Below are the code and all the weights of a small trained network. Each question names an input and a class and asks about switching units off, where a switched-off unit gives its printed mean instead of its output.

import numpy as np


def w(rows, s, z=0):
    codes = np.array(rows[::2]) - 128.0
    scale = np.full(codes.shape[1], s)
    scale[-1] = z or s
    return codes * scale


def norm(h):
    return h / np.sqrt((h * h).mean(-1, keepdims=True) + 1e-5)


def f(y):
    return y / 2 * (1 + np.tanh(0.7978845608 * (y + 0.044715 * y**3)))


def log_softmax(a):
    a = a - a.max(-1, keepdims=True)
    return a - np.log(np.exp(a).sum(-1, keepdims=True))


def net(x, mask):
    res = np.array(x, float).reshape(1, 8) / 4 @ E
    u = 0
    for l in range(4):
        y = f(norm(res) @ A[l][:, :-1].T + A[l][:, -1])
        res = res + np.where(mask[u : u + 13], y, B[l][:, -1]) @ B[l][:, :-1]
        u += 13
    return log_softmax(norm(res)[-1] @ U[:, :-1].T + U[:, -1])


A, B = {}, {}
E = w([
[127,128,127,127,126,129,128,128,128,128,129,129],'x0',
[56,171,159,166,90,129,141,168,231,133,148,100],'x1',
[253,138,206,214,62,104,116,40,152,134,87,73],'x2',
[140,21,154,113,184,130,169,128,194,130,117,162],'x3',
[128,127,128,128,128,128,128,127,128,128,128,129],'x4',
[63,133,221,185,179,137,151,108,67,120,117,154],'x5',
[76,58,109,144,26,122,144,95,91,170,119,133],'x6',
[160,127,143,113,114,134,233,221,90,138,117,57],'x7',
],0.019)
A[0] = w([
[61,129,81,105,151,125,116,156,110,123,134,142,26],'0.n0',
[65,144,131,136,116,132,138,160,173,133,126,123,37],'0.n1',
[80,207,81,117,115,128,104,148,67,132,134,126,57],'0.n2',
[140,96,62,98,182,131,114,129,31,131,125,149,53],'0.n3',
[53,158,118,127,116,126,133,162,185,130,132,125,65],'0.n4',
[56,127,70,121,167,128,55,83,145,129,134,168,53],'0.n5',
[122,189,103,102,223,126,118,167,138,122,129,138,92],'0.n6',
[72,126,85,103,154,133,138,161,108,125,135,141,9],'0.n7',
[110,126,103,107,136,130,204,211,84,135,130,102,68],'0.n8',
[134,125,3,84,113,126,116,163,171,133,130,125,45],'0.n9',
[51,77,85,119,76,126,140,129,93,133,127,138,79],'0.n10',
[92,44,115,103,188,130,150,149,168,134,130,148,86],'0.n11',
[33,136,184,142,188,126,142,131,62,129,125,145,41],'0.n12',
],0.046,0.015)
B[0] = w([
[165,211,146,182,84,160,140,87,166,164,101,139,220],'0.n0',
[93,102,179,87,133,89,146,46,171,118,199,124,200],'0.n1',
[77,39,27,226,167,107,183,83,130,63,14,116,235],'0.n2',
[69,132,210,67,161,49,178,20,148,109,230,119,237],'0.n3',
[90,139,194,61,170,63,180,42,110,111,195,121,230],'0.n4',
[82,160,215,70,105,81,67,240,128,98,37,151,254],'0.n5',
[123,130,113,156,223,190,76,178,129,232,170,90,240],'0.n6',
[178,169,159,160,86,164,174,81,110,184,93,123,210],'0.n7',
[89,173,204,75,109,87,54,227,137,88,38,154,245],'0.n8',
[240,70,58,106,17,150,111,155,75,92,212,140,249],'0.n9',
[120,136,103,158,252,203,60,182,131,235,178,90,236],'0.n10',
[92,76,46,229,152,107,167,85,124,71,36,114,243],'0.n11',
[244,75,51,97,13,146,100,159,87,82,220,137,248],'0.n12',
],0.042,0.027)
A[1] = w([
[103,164,150,61,165,140,151,51,52,102,146,161,73],'1.n0',
[96,117,41,137,145,137,182,136,141,143,77,170,13],'1.n1',
[75,215,171,68,77,157,181,253,166,95,45,181,40],'1.n2',
[71,95,102,112,133,163,101,168,146,230,143,134,76],'1.n3',
[117,174,74,136,253,240,112,166,164,223,195,127,79],'1.n4',
[115,163,150,149,198,115,165,109,132,119,164,186,73],'1.n5',
[118,187,141,57,122,157,246,194,122,101,127,6,85],'1.n6',
[80,82,36,173,127,154,224,92,194,76,46,160,73],'1.n7',
[156,141,64,78,35,208,166,135,159,93,177,216,62],'1.n8',
[194,228,165,223,35,168,160,29,140,238,64,123,63],'1.n9',
[93,166,145,79,92,132,87,150,144,125,52,219,37],'1.n10',
[106,114,136,130,179,180,186,149,140,101,112,184,91],'1.n11',
[66,177,166,63,135,96,246,45,212,152,204,167,3],'1.n12',
],0.028,0.0073)
B[1] = w([
[109,149,164,148,139,113,176,104,142,80,200,111,202],'1.n0',
[129,192,101,150,126,171,169,93,72,19,125,78,149],'1.n1',
[129,83,176,21,161,110,35,112,36,163,17,158,203],'1.n2',
[166,146,152,208,193,163,133,159,220,123,146,76,171],'1.n3',
[60,2,170,214,209,202,196,239,175,214,167,101,209],'1.n4',
[129,149,118,117,111,178,88,116,110,112,134,97,173],'1.n5',
[118,100,102,166,95,76,35,120,182,109,171,135,142],'1.n6',
[116,108,74,169,114,110,153,98,193,104,56,70,199],'1.n7',
[203,134,74,127,86,165,77,136,83,100,139,81,206],'1.n8',
[206,193,189,132,124,105,200,127,176,203,87,157,239],'1.n9',
[150,99,200,62,145,100,110,188,126,101,80,110,190],'1.n10',
[121,178,87,189,104,70,95,109,83,135,159,99,134],'1.n11',
[124,164,162,120,200,80,153,51,13,56,243,120,252],'1.n12',
],0.033,0.019)
A[2] = w([
[46,149,122,110,51,148,140,149,180,137,121,199,7],'2.n0',
[60,168,84,59,133,165,172,106,167,164,155,156,26],'2.n1',
[42,166,66,126,109,141,123,132,134,168,122,218,4],'2.n2',
[58,149,63,108,96,140,165,138,151,169,132,209,78],'2.n3',
[54,125,45,105,114,169,182,82,138,151,96,215,1],'2.n4',
[55,157,67,107,95,158,164,158,130,175,133,199,74],'2.n5',
[23,161,54,118,75,129,148,121,108,177,124,191,36],'2.n6',
[35,115,23,124,100,153,178,100,181,126,62,186,70],'2.n7',
[72,127,66,86,110,146,147,110,149,182,112,190,88],'2.n8',
[70,143,56,122,141,148,156,123,116,155,103,240,7],'2.n9',
[4,108,13,176,101,156,153,74,143,149,63,194,13],'2.n10',
[106,159,134,157,77,133,208,143,147,189,109,229,54],'2.n11',
[81,142,92,91,130,154,147,124,142,142,114,207,32],'2.n12',
],0.031,0.0055)
B[2] = w([
[131,108,104,185,102,126,85,129,170,73,175,52,125],'2.n0',
[115,142,106,134,88,158,166,150,125,48,181,145,128],'2.n1',
[133,132,115,115,146,119,174,140,109,101,121,101,127],'2.n2',
[108,117,114,169,69,100,129,134,142,116,211,73,126],'2.n3',
[144,158,99,116,173,177,136,147,112,81,104,92,139],'2.n4',
[130,157,81,116,94,114,89,141,175,128,111,154,126],'2.n5',
[101,168,122,120,134,177,179,91,82,74,136,146,127],'2.n6',
[124,176,95,160,166,173,194,133,47,109,84,92,228],'2.n7',
[101,101,48,129,82,128,134,130,190,125,148,71,125],'2.n8',
[83,86,155,148,105,155,154,143,126,151,107,110,126],'2.n9',
[176,117,109,97,175,172,211,136,123,3,67,61,254],'2.n10',
[144,216,112,81,136,132,132,47,109,168,81,155,254],'2.n11',
[127,181,135,188,150,115,142,123,149,87,172,93,125],'2.n12',
],0.036,0.0069)
A[3] = w([
[62,125,67,87,125,177,153,122,124,180,120,249,63],'3.n0',
[61,146,87,103,130,161,155,115,118,148,142,231,10],'3.n1',
[25,139,69,76,90,195,159,112,181,141,130,239,32],'3.n2',
[12,145,94,129,64,199,129,105,129,149,117,227,70],'3.n3',
[140,101,12,75,15,187,124,152,130,145,190,223,4],'3.n4',
[38,157,97,81,131,199,175,137,110,155,164,238,59],'3.n5',
[71,157,72,126,91,152,143,137,148,144,120,199,1],'3.n6',
[44,147,109,90,110,168,138,136,154,143,146,224,109],'3.n7',
[66,150,69,98,107,151,141,143,129,134,119,242,13],'3.n8',
[45,120,81,88,99,181,136,125,160,165,111,234,34],'3.n9',
[32,105,87,126,78,229,146,96,101,177,107,240,72],'3.n10',
[87,110,72,117,110,178,141,109,103,160,153,252,72],'3.n11',
[50,122,69,98,109,177,123,115,154,163,118,249,69],'3.n12',
],0.033,0.0062)
B[3] = w([
[130,182,86,96,130,113,87,120,95,152,150,115,131],'3.n0',
[168,112,117,121,151,119,64,129,158,175,91,150,127],'3.n1',
[121,141,119,168,101,140,129,130,119,144,96,102,127],'3.n2',
[159,125,116,155,156,127,106,117,123,182,144,141,128],'3.n3',
[184,190,97,110,83,244,120,98,2,85,146,88,254],'3.n4',
[150,102,125,93,164,46,69,132,196,107,153,127,129],'3.n5',
[134,97,144,129,136,65,59,148,137,99,145,58,127],'3.n6',
[172,105,158,137,145,62,115,178,165,113,141,84,126],'3.n7',
[92,165,88,170,116,82,110,161,101,147,142,103,127],'3.n8',
[109,129,129,106,142,57,71,134,170,177,171,93,127],'3.n9',
[129,129,79,145,103,168,102,96,112,84,150,73,127],'3.n10',
[177,89,132,151,90,110,133,133,123,132,121,111,128],'3.n11',
[134,139,156,139,148,70,148,156,147,152,140,83,127],'3.n12',
],0.043,0.015)
U = w([
[246,88,51,103,4,155,119,146,102,107,201,118,103],'0',
[79,101,193,70,150,47,177,29,162,123,224,107,108],'1',
[76,164,198,75,111,78,56,226,154,113,43,139,110],'2',
[173,214,153,138,108,129,201,94,178,206,89,138,103],'3',
[89,87,33,218,142,92,184,71,157,83,33,77,108],'4',
[117,118,122,162,235,205,96,181,156,231,189,98,97],'5',
[118,135,127,100,140,150,160,121,100,138,121,114,253],'6',
],0.012,0.022)

Each question gives the input, the list of numbers given to net, and the class t.
The units are the neurons (one row each of A and B). Each row of codes is followed by its name. A weight is (code - 128) times the scale printed after its matrix; where a second scale follows, it is the last column's (A, B and U).
mask holds one flag per neuron, layer by layer. A switched-off neuron (its flag False) gives its mean, the last column of its row in B, instead of its output. The means were averaged over made-up inputs and are rounded, as every weight is.
A unit's drop is (log p(t) with every unit on - log p(t) with that unit switched off) / (log p(t) with every unit on - log p(t) with every unit switched off).
The circuit of an input: a set's keep is (log p(t) with only the set's units on - log p(t) with every unit switched off) / (log p(t) with every unit on - log p(t) with every unit switched off). Starting from the 12 units with the biggest drops (on a tie, the unit counted first), units are removed one at a time, each time the one whose removal leaves the highest keep (on an exact tie, the one counted first), for as long as the keep stays at least 0.8.
circuit, biggest first: the units of the circuit, biggest drop first
most important unit: the unit with the biggest drop
k most important neurons: the k neurons with the biggest drops, biggest first
k most important neurons of layer l: the k neurons of layer l with the biggest drops, biggest first
input [5,2,-7,3,-3,6,8,3], class 5: circuit, biggest first : (0.n10)
input [1,0,-2,-4,-5,-6,5,-2], class 0: 2 most important neurons : (0.n9, 0.n6)
input [-1,5,2,-1,3,8,7,-6], class 0: 2 most important neurons of layer 0 : (0.n12, 0.n6)
input [0,-8,-8,8,-6,0,-1,-6], class 1: 2 most important neurons : (0.n3, 0.n2)
input [7,6,0,6,-2,-7,0,8], class 2: 4 most important neurons : (0.n8, 0.n12, 0.n3, 0.n2)
input [-2,5,-1,-7,-6,-3,8,-1], class 5: 2 most important neurons : (0.n10, 0.n11)
input [0,-1,1,-8,1,-5,-5,1], class 4: 2 most important neurons : (0.n2, 0.n12)
input [0,8,-2,-7,-5,7,-2,6], class 1: 3 most important neurons : (0.n4, 0.n9, 0.n1)
input [7,0,0,-8,-4,-3,-1,-8], class 2: 2 most important neurons : (0.n5, 0.n11)
input [2,-8,8,7,8,-8,4,0], class 0: circuit, biggest first : (0.n2, 0.n4)
input [5,-8,3,-5,0,2,-2,8], class 1: 3 most important neurons : (0.n3, 0.n5, 1.n12)
input [-3,6,4,0,4,7,-8,0], class 5: 2 most important neurons : (0.n6, 0.n9)
input [4,6,1,-7,2,0,-5,7], class 2: 3 most important neurons of layer 0 : (0.n8, 0.n11, 0.n3)
input [8,-8,-5,-7,5,4,5,5], class 1: circuit, biggest first : (0.n3)
input [5,7,0,-6,-7,8,-2,-1], class 0: 3 most important neurons of layer 0 : (0.n12, 0.n3, 0.n11)
input [-2,7,-4,-8,3,-3,8,-5], class 4: 2 most important neurons : (0.n2, 0.n3)
input [1,-7,-5,2,5,2,5,2], class 1: 2 most important neurons : (0.n3, 0.n6)
input [0,-5,1,-6,-1,-3,7,-2], class 5: 3 most important neurons : (0.n10, 0.n11, 1.n4)
input [5,-1,-8,-5,-7,5,-1,-5], class 3: 2 most important neurons : (0.n0, 0.n7)
input [6,-6,4,-4,8,5,-2,-3], class 1: circuit, biggest first : (0.n3, 3.n4)
input [-2,3,-4,6,1,4,-2,-3], class 4: circuit, biggest first : (0.n11)
input [4,3,3,-8,3,-1,-6,6], class 4: 2 most important neurons of layer 0 : (0.n2, 0.n5)
input [3,0,1,2,3,-5,-7,-4], class 5: 2 most important neurons : (0.n6, 0.n12)
input [3,-4,-8,-8,-6,7,-8,3], class 3: 4 most important neurons : (0.n7, 0.n0, 0.n9, 0.n10)
input [4,7,-6,0,-7,-7,4,-8], class 2: 2 most important neurons of layer 0 : (0.n5, 0.n12)
input [4,-6,-8,-4,-2,3,4,6], class 3: circuit, biggest first : (0.n0, 1.n9)
input [5,1,3,-5,-6,-6,2,-7], class 2: most important unit : 0.n5
input [-6,-4,-7,-4,1,5,0,5], class 3: 2 most important neurons of layer 0 : (0.n0, 0.n7)
input [-4,-5,2,-8,5,-7,-1,8], class 2: 2 most important neurons of layer 0 : (0.n8, 0.n12)
input [-4,4,1,6,3,7,5,7], class 0: 2 most important neurons of layer 0 : (0.n12, 0.n5)
